Each row has two labels, one from each of two sets.
[  8  12  -1   6   5  24  -8  27  -3  13 -32  -3  -9   5  11   5   6  -5
  -5  -1   0  -5  28  12   8  28  21  -7   9 -29  -6   5 -24  24  11  19
  16  14 -34 -12  16  11  27 -16   6  -2 -18 -23 -18   3   4 -14   4  -1
  14 -15   8   1  -3  -4  -8 -29  -9   3  11  -5  10]  G <28>
[-10  -2 -10 -16 -12  14   4   5  13  -8 -50   9  -5   5  33   2  15  -5
  31 -23   0   2  -5 -26   4  17  -1 -17  19  15  -1  -2   8 -16 -15  10
  -3 -12  17   5  28   1   0   2  15 -21  29   0  13  -4  -9  -3  -5   2
  22 -21 -12  23  -3  -2   4   0  -9   3  16  -4  14]  W <28>
[-15  10 -26 -52  12 -27  21  28  23   2   8 -24   3  33   9 -42  12 -11
   5   5 -14   6  19  20   6  12  10  -8   2  10   9  24 -70  32  -1  20
  23 -20 -41  -9  21   1  -4   8 -25  -7   2  -3 -13  44   2 -13  -1  11
  39  -1 -20   6  36  23   0   2 -17  -4  32  43  24]  G <29>
[-59 -11  -9 -67  -6 -60  32 -21  13  13  63 -17   4  43 -32 -56 -31 -10
  33 -70  -8   3  11  24  12   2   6 -17 -17  -1  37   4 -69  15  21 -36
  39  17  -1 -18  -4   5 -39 -12 -39 -18   9   4   3  51  -1 -12  35  24
  50  36 -40 -13  27  63  32  49 -24  13  21  47  29]  U <29>
[ -7  -6  14  -7 -16 -14   7  -4  18  11 -20   3   9  12  11  -2  14 -10
  17 -22  10  22 -11 -30  -3   0 -13  -7 -12   5   6 -15  26   0  -1  13
  -3 -40  23   1  10 -13   2  13  29 -12  19   9  15   5   9  14 -29  15
   3  -5 -26  30  14 -12  11  19  14  -6   6 -15  13]  W <29>
[ -2  10  15   4   1  32 -15  13  -1   2 -52   1  -3 -17  36  22  13 -13
   5 -12  -3   4 -13 -23   1   9  -8 -10  15   4 -15  -9  29 -16  -3   7
  -2 -22  10  13  21   7   7   9  35 -26  13  -8   2 -10 -16   9  -7  -2
  -1 -19 -10  14 -14 -22  -2 -25  -3   1  11 -27   8]  W <28>
[ -7  -1   5 -19  -4 -11   3  -5  15   5  24  -6   7  11   1 -11   2 -18
  -7 -16   8  12  -2 -20  -2 -12 -13   0  -5  15  -1 -10  14  -7  -2   0
   9 -33  11   3   2   2 -15  14   9  -5   9  10   7  17   3   2 -20  18
   1   6 -21  16  24  -6  13  13   6  -3   9  -3  12]  W <29>
[-14  -3   4 -29 -18 -10   6  11   1  14 -19 -11  20   9  13 -17  16   2
  -5 -40   3   7  13 -18   2 -10   1  -4  -5   3   6  -9 -18  10   7  14
   5 -84  -3   4   8  -9   7  20  33 -12  11   0  10  27   3  10 -14   6
  23  -5 -33  17  33   9  19  16 -10 -15  11   2  22]  P <29>
[-16  -4   6   0 -11  34  -6   0  -6   6 -35  10  -1  12  31   0  12  -5
  25 -35   2  -2  -2 -23  -1   7   9  -7   7   6  -7 -14  18 -25  -8  -6
  -3 -29  17  -1  22   7 -11   8  33 -30  19  -2   8  -6 -10  12   2   1
  13 -12  -7   7  -9  -4   4  -5  -6   3  13  -3   8]  W <28>
[-24  15  13 -32 -16 -15   3 -16  17 -12 -15   0   5   5  21   3   2 -10
  10 -40   4  16 -11 -32  -1   0 -22 -11   5  12  14 -11  22 -15   0   8
   3 -53  26   5  16   0   0  10  23 -18  25  14  14   8  -6   1 -20  11
   7  -1 -24  23   3  -2  18  10   2 -11  16 -14  20]  W <29>
[ 18 -14  21  34 -14  15 -25  -1  12  -3 -56  41  -6  -7  26  46  16  -4
   1  24  12   9 -22 -35  -4  -6 -16   1   2  -6 -11  -1  59 -10 -16  20
 -22  11  19  17  14   1  31   0  27   0   9   2  11 -39   2  11 -28 -11
 -37 -22   8  23 -26 -46 -24 -10  19   4 -12 -51 -10]  W <28>
